Here is a tiny trained network, its code and every weight. The questions are about switching its units off for an input and a target symbol, where a switched-off unit gives its printed mean instead of its output.

import numpy as np


def w(rows, s, z=0):
    codes = np.array(rows[::2]) - 128.0
    scale = np.full(codes.shape[1], s)
    scale[-1] = z or s
    return codes * scale


def f(y):
    return y / 2 * (1 + np.tanh(0.7978845608 * (y + 0.044715 * y**3)))


def softmax(a):
    e = np.exp(a - a.max(-1, keepdims=True))
    return e / e.sum(-1, keepdims=True)


def log_softmax(a):
    a = a - a.max(-1, keepdims=True)
    return a - np.log(np.exp(a).sum(-1, keepdims=True))


def net(x, mask):
    ids = ['αβγζθμξπστφ'.index(c) for c in x.split()]
    T = len(ids)
    res = E[ids] + P[:T]
    u = 0
    for l in range(2):
        q, k, v = (res @ M[l].T for M in (Q, K, V))
        z = softmax(np.where(np.tri(T) > 0, q @ k.T / 4**0.5, -1e9)) @ v
        res = res + np.where(mask[u], z, O[l][:, -1]) @ O[l][:, :-1]
        u += 1
        y = f(res @ A[l][:, :-1].T + A[l][:, -1])
        res = res + np.where(mask[u : u + 8], y, B[l][:, -1]) @ B[l][:, :-1]
        u += 8
    return log_softmax(res[-1] @ U[:, :-1].T + U[:, -1])


Q, K, V, O, A, B = {}, {}, {}, {}, {}, {}
E = w([
[97,146,63,140,156,35,33,211,29],'α',
[108,70,53,245,110,247,188,206,107],'β',
[107,53,72,191,3,179,64,100,200],'γ',
[185,170,220,152,152,205,215,64,35],'ζ',
[184,37,214,179,124,21,79,52,97],'θ',
[48,28,204,136,204,70,199,208,140],'μ',
[84,210,96,127,31,77,190,90,2],'ξ',
[25,184,165,20,185,243,37,144,110],'π',
[193,182,44,193,250,136,98,47,154],'σ',
[206,205,233,87,46,141,73,252,206],'τ',
[57,166,124,74,134,54,198,72,245],'φ',
],0.0044)
P = w([
[135,109,103,77,118,113,136,128,105],'0',
[88,158,151,195,129,113,113,122,131],'1',
[67,182,181,254,135,115,107,124,144],'2',
[93,162,158,178,128,125,109,129,136],'3',
[140,110,124,95,135,136,136,132,133],'4',
[196,67,71,8,113,132,162,124,128],'5',
],0.0063)
Q[0] = w([
[35,200,206,254,137,115,88,130,147],'0.h1',
[28,204,199,253,149,115,101,120,151],'0.h1',
[220,56,50,3,118,142,167,127,108],'0.h1',
[36,203,202,255,135,116,83,135,140],'0.h1',
],0.0085)
K[0] = w([
[205,56,67,2,117,142,164,128,93],'0.h1',
[213,50,74,2,106,146,151,136,92],'0.h1',
[51,200,190,254,140,113,92,128,164],'0.h1',
[202,56,72,2,118,140,170,123,100],'0.h1',
],0.0087)
V[0] = w([
[200,133,101,172,87,143,42,112,161],'0.h1',
[176,113,130,156,34,139,201,68,112],'0.h1',
[86,155,1,140,161,149,113,85,86],'0.h1',
[125,142,142,129,198,74,167,4,182],'0.h1',
],0.0064)
O[0] = w([
[222,116,244,56,127,158,13,35,159,63],'0.h1',
[86,111,224,128,10,106,226,1,133,67],'0.h1',
[8,126,43,88,206,112,31,2,142,215],'0.h1',
[27,88,211,34,217,147,200,162,66,253],'0.h1',
],0.0045,0.00054)
A[0] = w([
[21,157,45,117,102,52,148,142,149,210],'0.n1',
[52,191,228,176,170,166,78,68,129,232],'0.n2',
[108,37,115,185,181,44,144,180,59,232],'0.n3',
[100,156,129,202,154,207,191,172,38,217],'0.n4',
[100,174,192,124,1,54,211,114,82,237],'0.n5',
[73,99,81,173,60,137,140,114,249,225],'0.n6',
[143,96,132,146,103,14,24,40,61,254],'0.n7',
[164,226,101,184,130,74,60,173,116,217],'0.n8',
],0.0054,0.0025)
B[0] = w([
[7,143,33,106,95,69,151,152,151,227],'0.n1',
[69,163,209,177,175,164,95,79,129,251],'0.n2',
[128,28,105,189,187,52,147,170,69,219],'0.n3',
[123,140,125,215,180,209,206,192,43,202],'0.n4',
[109,161,226,118,17,77,213,126,90,236],'0.n5',
[72,104,80,171,64,146,142,115,255,204],'0.n6',
[156,97,124,125,99,43,28,40,82,244],'0.n7',
[180,210,106,202,132,83,60,161,126,214],'0.n8',
],0.0043,0.0026)
Q[1] = w([
[50,197,191,255,133,122,97,124,150],'1.h1',
[48,200,193,253,131,117,95,120,152],'1.h1',
[199,60,64,1,119,132,159,133,115],'1.h1',
[204,58,64,2,122,135,160,134,109],'1.h1',
],0.0066)
K[1] = w([
[207,68,66,3,111,139,152,125,110],'1.h1',
[208,65,64,4,114,145,154,130,109],'1.h1',
[56,185,192,254,149,120,101,130,139],'1.h1',
[51,188,192,253,146,116,102,128,143],'1.h1',
],0.0076)
V[1] = w([
[184,59,152,109,148,23,73,99,110],'1.h1',
[158,20,125,207,178,133,148,123,55],'1.h1',
[170,181,170,138,203,230,116,87,111],'1.h1',
[105,23,98,134,133,161,138,140,253],'1.h1',
],0.0051)
O[1] = w([
[189,145,156,103,191,176,154,91,98,167],'1.h1',
[137,125,69,183,96,234,151,62,68,128],'1.h1',
[90,182,126,99,79,150,75,155,59,4],'1.h1',
[126,3,158,180,126,156,87,148,117,64],'1.h1',
],0.0064,0.0026)
A[1] = w([
[43,103,91,113,196,164,54,69,73,235],'1.n1',
[223,145,127,191,39,160,96,97,90,254],'1.n2',
[83,107,66,182,72,150,181,8,138,200],'1.n3',
[119,255,115,101,147,76,124,38,177,208],'1.n4',
[69,62,172,138,104,71,15,114,176,238],'1.n5',
[106,101,246,112,186,102,193,84,135,250],'1.n6',
[185,131,63,176,227,83,153,137,204,228],'1.n7',
[49,185,85,137,81,82,128,220,74,223],'1.n8',
],0.005,0.0032)
B[1] = w([
[64,95,87,76,202,204,37,102,81,215],'1.n1',
[235,150,151,219,32,191,89,120,104,204],'1.n2',
[95,90,70,161,70,174,191,21,141,225],'1.n3',
[132,251,117,31,136,103,124,64,169,244],'1.n4',
[95,51,165,92,97,70,17,127,161,233],'1.n5',
[141,83,253,50,174,121,196,110,119,254],'1.n6',
[206,122,64,171,230,86,157,152,213,235],'1.n7',
[51,174,91,158,90,72,125,218,57,227],'1.n8',
],0.0047,0.0037)
U = w([
[111,170,45,141,152,55,30,227,55,116],'α',
[148,77,39,224,123,220,210,201,109,141],'β',
[97,43,73,173,6,195,59,88,182,69],'γ',
[203,157,206,118,160,231,229,78,53,204],'ζ',
[193,26,216,121,96,77,63,44,115,84],'θ',
[76,23,189,117,213,69,194,239,136,204],'μ',
[72,211,111,133,21,103,177,112,1,46],'ξ',
[25,143,156,28,188,244,29,118,72,168],'π',
[231,181,24,139,242,141,99,71,182,87],'σ',
[231,230,214,122,60,118,92,254,210,250],'τ',
[75,169,105,60,123,58,206,61,230,43],'φ',
],0.0044,0.0011)

Each question gives the input, a string of symbols that net reads in full, and the target symbol t.
The units are the heads (4 rows each of Q, K, V and O) and the neurons (one row each of A and B). Each row of codes is followed by its name. A weight is (code - 128) times the scale printed after its matrix; where a second scale follows, it is the last column's (O, A, B and U).
mask holds one flag per unit, layer by layer, with each layer's heads first. A switched-off unit (its flag False) gives its mean, the last column of its rows in O or B, instead of its output. The means were averaged over made-up inputs and are rounded, as every weight is.
A unit's drop is (log p(t) with every unit on - log p(t) with that unit switched off) / (log p(t) with every unit on - log p(t) with every unit switched off).
The circuit of an input: a set's keep is (log p(t) with only the set's units on - log p(t) with every unit switched off) / (log p(t) with every unit on - log p(t) with every unit switched off). Starting from the 12 units with the biggest drops (on a tie, the unit counted first), units are removed one at a time, each time the one whose removal leaves the highest keep (on an exact tie, the one counted first), for as long as the keep stays at least 0.8.
units of the circuit, in order: the units of the circuit, biggest drop first
most important unit: the unit with the biggest drop
top k neurons: the k neurons with the biggest drops, biggest first
top k neurons in layer l: the k neurons of layer l with the biggest drops, biggest first
drop of u: that unit's drop, to one decimal
input π τ σ, target α: most important unit -> 1.h1
input σ τ φ, target π: units of the circuit, in order -> 0.h1; 1.h1; 1.n1; 0.n2
input σ π γ α, target π: units of the circuit, in order -> 0.h1; 1.n1; 1.h1
input π τ σ ξ, target α: units of the circuit, in order -> 0.h1; 1.h1; 1.n8; 0.n8
input ξ φ σ, target φ: units of the circuit, in order -> 0.h1; 1.h1; 1.n4; 0.n5
input τ σ φ π α, target α: top 3 neurons in layer 1 -> 1.n8; 1.n6; 1.n3
input μ σ α, target β: top 2 neurons -> 0.n3; 0.n4
input σ θ π, target π: top 2 neurons -> 1.n1; 0.n2
input π ζ θ, target α: top 2 neurons -> 0.n8; 0.n3
input τ τ π π, target τ: top 2 neurons in layer 1 -> 1.n3; 1.n1
input φ φ α α φ φ, target σ: top 2 neurons in layer 0 -> 0.n5; 0.n3
input γ ζ σ γ, target θ: top 2 neurons -> 1.n5; 0.n4
input γ β γ β γ θ, target θ: top 2 neurons in layer 0 -> 0.n7; 0.n6
input φ ξ β τ ζ φ, target γ: top 3 neurons in layer 0 -> 0.n4; 0.n2; 0.n6
input μ β β α θ θ, target γ: top neuron -> 0.n4
input μ β π, target β: top 2 neurons -> 0.n4; 0.n3
input π σ π, target α: top 3 neurons in layer 1 -> 1.n8; 1.n6; 1.n3
input ζ β φ, target ξ: top 2 neurons in layer 1 -> 1.n8; 1.n7
input μ φ φ π α φ, target μ: drop of 0.h1 -> 0.6
input θ β σ ζ, target ζ: drop of 1.h1 -> 0.3
input τ β γ, target τ: drop of 0.h1 -> 0.9
input α φ γ, target σ: top neuron -> 1.n7
input φ α φ φ, target μ: top 2 neurons in layer 1 -> 1.n6; 1.n2
